Below are the code and all the weights of a small trained network. Each question names an input and a target symbol and asks about switching units off, where a switched-off unit gives its printed mean instead of its output.

import numpy as np


def w(rows, s, z=0):
    codes = np.array(rows[::2]) - 128.0
    scale = np.full(codes.shape[1], s)
    scale[-1] = z or s
    return codes * scale


def norm(h):
    return h / np.sqrt((h * h).mean(-1, keepdims=True) + 1e-5)


def f(y):
    return np.maximum(y, 0)


def softmax(a):
    e = np.exp(a - a.max(-1, keepdims=True))
    return e / e.sum(-1, keepdims=True)


def log_softmax(a):
    a = a - a.max(-1, keepdims=True)
    return a - np.log(np.exp(a).sum(-1, keepdims=True))


def net(x, mask):
    ids = ['δημστφ'.index(c) for c in x.split()]
    T = len(ids)
    res = E[ids] + P[:T]
    u = 0
    for l in range(2):
        q, k, v = (norm(res) @ M[l].T for M in (Q, K, V))
        z = softmax(np.where(np.tri(T) > 0, q @ k.T / 3**0.5, -1e9)) @ v
        res = res + np.where(mask[u], z, O[l][:, -1]) @ O[l][:, :-1]
        u += 1
        y = f(norm(res) @ A[l][:, :-1].T + A[l][:, -1])
        res = res + np.where(mask[u : u + 4], y, B[l][:, -1]) @ B[l][:, :-1]
        u += 4
    return log_softmax(norm(res)[-1] @ U[:, :-1].T + U[:, -1])


Q, K, V, O, A, B = {}, {}, {}, {}, {}, {}
E = w([
[245,171,84,97,48,233,149,241,128,66,76],'δ',
[133,176,117,14,181,48,74,136,182,166,177],'η',
[177,215,48,186,101,107,127,72,102,2,140],'μ',
[98,118,155,224,108,149,102,114,120,188,108],'σ',
[223,117,153,168,117,113,20,74,113,153,88],'τ',
[179,64,157,182,77,111,29,178,155,63,184],'φ',
],0.0044)
P = w([
[72,181,128,46,13,184,147,80,168,73,99],'0',
[60,192,183,85,75,136,134,118,97,104,80],'1',
[69,167,107,86,51,171,104,65,130,109,144],'2',
[86,148,208,104,146,133,173,102,83,97,94],'3',
[81,166,90,116,91,154,112,106,126,144,157],'4',
[109,149,190,128,177,112,166,124,69,111,103],'5',
[99,149,86,134,117,145,125,119,129,162,171],'6',
[118,134,169,152,202,97,169,132,62,137,106],'7',
[116,129,66,160,140,138,137,125,132,165,180],'8',
[143,107,137,170,218,94,184,137,74,152,132],'9',
[138,98,31,165,145,136,152,109,145,184,216],'10',
[160,118,112,177,217,81,178,143,74,187,142],'11',
[139,188,14,215,130,103,102,124,95,253,153],'12',
],0.0042)
Q[0] = w([
[151,141,124,161,181,129,198,132,105,100,122],'L0H1',
[165,196,2,197,55,102,38,197,148,192,146],'L0H1',
[230,157,124,129,169,89,90,148,33,140,121],'L0H1',
],0.005)
K[0] = w([
[112,95,210,172,186,111,114,173,129,171,94],'L0H1',
[188,48,1,161,155,158,147,121,187,189,180],'L0H1',
[184,103,111,135,228,124,198,171,95,108,154],'L0H1',
],0.0045)
V[0] = w([
[156,90,101,220,101,126,132,56,1,107,106],'L0H1',
[246,30,171,113,87,129,66,198,148,145,58],'L0H1',
[179,190,49,131,81,191,212,183,86,75,85],'L0H1',
],0.0026)
O[0] = w([
[149,213,158,77,133,103,128,178,203,110,159,128],'L0H1',
[72,120,150,127,62,3,116,136,110,144,157,166],'L0H1',
[140,148,137,195,169,120,146,75,215,122,83,251],'L0H1',
],0.005,0.0027)
A[0] = w([
[180,172,112,169,100,120,224,94,208,88,91,35],'L0N1',
[129,114,105,13,63,226,213,149,115,117,109,2],'L0N2',
[152,173,38,176,79,132,223,164,48,126,148,122],'L0N3',
[83,123,28,82,252,171,150,119,67,179,112,31],'L0N4',
],0.003,0.0013)
B[0] = w([
[206,107,152,138,112,66,22,173,69,212,147,254],'L0N1',
[3,174,80,149,231,148,95,175,39,99,157,189],'L0N2',
[90,66,201,65,162,73,54,151,187,183,140,244],'L0N3',
[250,188,254,161,141,162,49,70,89,164,116,171],'L0N4',
],0.0032,0.0026)
Q[1] = w([
[139,152,78,131,71,153,98,173,150,158,102],'L1H1',
[191,168,129,148,157,93,77,136,105,253,149],'L1H1',
[90,148,82,111,86,162,119,37,142,134,185],'L1H1',
],0.0073)
K[1] = w([
[137,101,49,138,143,100,70,26,225,186,253],'L1H1',
[194,49,81,183,178,90,145,190,140,175,192],'L1H1',
[110,124,51,95,49,229,82,142,154,113,131],'L1H1',
],0.0047)
V[1] = w([
[152,100,102,134,128,123,97,166,141,3,220],'L1H1',
[147,134,144,63,111,185,135,204,125,136,108],'L1H1',
[205,193,94,89,142,54,92,116,84,125,113],'L1H1',
],0.0041)
O[1] = w([
[86,100,217,176,211,128,114,136,162,78,74,133],'L1H1',
[111,151,37,154,89,148,157,174,153,158,1,114],'L1H1',
[67,174,161,148,66,173,210,55,97,116,168,252],'L1H1',
],0.0056,0.0036)
A[1] = w([
[46,80,107,252,101,130,102,89,63,64,127,249],'L1N1',
[66,133,169,112,119,63,52,139,79,128,80,164],'L1N2',
[4,171,104,22,145,121,176,178,208,60,133,139],'L1N3',
[201,85,165,168,71,67,100,60,138,174,128,180],'L1N4',
],0.0031,0.0019)
B[1] = w([
[131,132,109,80,239,179,205,204,151,165,149,252],'L1N1',
[117,75,121,140,163,134,83,180,121,133,142,187],'L1N2',
[31,129,96,132,86,2,219,110,146,96,86,152],'L1N3',
[151,145,65,60,143,52,138,182,138,122,84,253],'L1N4',
],0.0057,0.0033)
U = w([
[104,179,78,109,122,101,197,170,214,113,32,250],'δ',
[115,128,106,128,159,192,124,120,71,174,138,194],'η',
[190,179,204,221,139,171,124,64,168,115,148,123],'μ',
[253,111,140,124,63,73,43,115,114,124,135,77],'σ',
[41,128,150,127,37,70,152,107,93,127,208,64],'τ',
[91,54,187,144,161,102,47,144,144,86,104,5],'φ',
],0.0051,0.0018)

Each question gives the input, a string of symbols that net reads in full, and the target symbol t.
The units are the heads (3 rows each of Q, K, V and O) and the neurons (one row each of A and B). Each row of codes is followed by its name. A weight is (code - 128) times the scale printed after its matrix; where a second scale follows, it is the last column's (O, A, B and U).
mask holds one flag per unit, layer by layer, with each layer's heads first. A switched-off unit (its flag False) gives its mean, the last column of its rows in O or B, instead of its output. The means were averaged over made-up inputs and are rounded, as every weight is.
A unit's drop is (log p(t) with every unit on - log p(t) with that unit switched off) / (log p(t) with every unit on - log p(t) with every unit switched off).
The circuit of an input: a set's keep is (log p(t) with only the set's units on - log p(t) with every unit switched off) / (log p(t) with every unit on - log p(t) with every unit switched off). Starting from all 10 units, units are removed one at a time, each time the one whose removal leaves the highest keep (on an exact tie, the one counted first), for as long as the keep stays at least 0.8.
circuit, biggest first: the units of the circuit, biggest drop first
most important unit: the unit with the biggest drop
k most important neurons: the k neurons with the biggest drops, biggest first
top k neurons in layer l: the k neurons of layer l with the biggest drops, biggest first
input τ η τ η δ, target τ: circuit, biggest first -> L0N3, L1H1, L1N1
input τ τ σ μ φ σ φ δ δ, target φ: 2 most important neurons -> L0N1, L0N3
input δ δ σ η μ σ φ τ δ φ φ τ σ, target φ: circuit, biggest first -> L1H1
input φ δ δ τ, target δ: circuit, biggest first -> L0N1, L1H1
input φ η τ μ τ μ τ τ η τ τ φ δ, target τ: top 2 neurons in layer 1 -> L1N1, L1N4
input μ μ δ τ μ μ φ, target μ: circuit, biggest first -> L1H1, L0H1, L0N1
input δ τ μ σ τ σ δ σ δ μ, target σ: circuit, biggest first -> L1H1, L0N3
input δ δ τ σ σ τ η τ τ τ, target τ: circuit, biggest first -> L1H1, L0H1
input μ η η σ, target η: circuit, biggest first -> L0H1, L1H1
input η τ δ η σ φ, target η: circuit, biggest first -> L1N1, L0H1
input φ δ η φ τ δ μ φ μ δ δ τ, target δ: 2 most important neurons -> L1N4, L0N1
input φ δ δ δ φ, target δ: circuit, biggest first -> L1N1, L1N4
input δ δ τ φ φ σ η δ, target σ: circuit, biggest first -> L1H1, L1N1
input τ σ τ, target τ: circuit, biggest first -> L0H1, L1H1
input η δ σ τ η, target σ: most important unit -> L0H1
input η σ μ, target η: circuit, biggest first -> L0H1, L1N1
input τ η φ η μ φ, target η: circuit, biggest first -> L0H1, L1N1
input η φ δ η, target φ: top 3 neurons in layer 1 -> L1N2, L1N1, L1N4
input δ δ φ η δ σ δ, target σ: 2 most important neurons -> L0N1, L1N1
input η δ η μ δ, target η: most important unit -> L0H1
input σ τ δ δ μ η η, target μ: top 2 neurons in layer 1 -> L1N4, L1N1
input δ φ δ τ σ, target δ: top 2 neurons in layer 0 -> L0N1, L0N2
input φ σ μ η μ, target μ: 2 most important neurons -> L1N4, L0N1
input δ δ τ τ σ η φ δ μ μ η, target μ: top 3 neurons in layer 0 -> L0N4, L0N3, L0N1
input δ τ μ η η μ τ μ η δ μ δ δ, target μ: top 2 neurons in layer 0 -> L0N3, L0N4
input δ δ δ δ φ, target δ: 2 most important neurons -> L0N1, L1N1
input η η σ, target η: circuit, biggest first -> L0H1
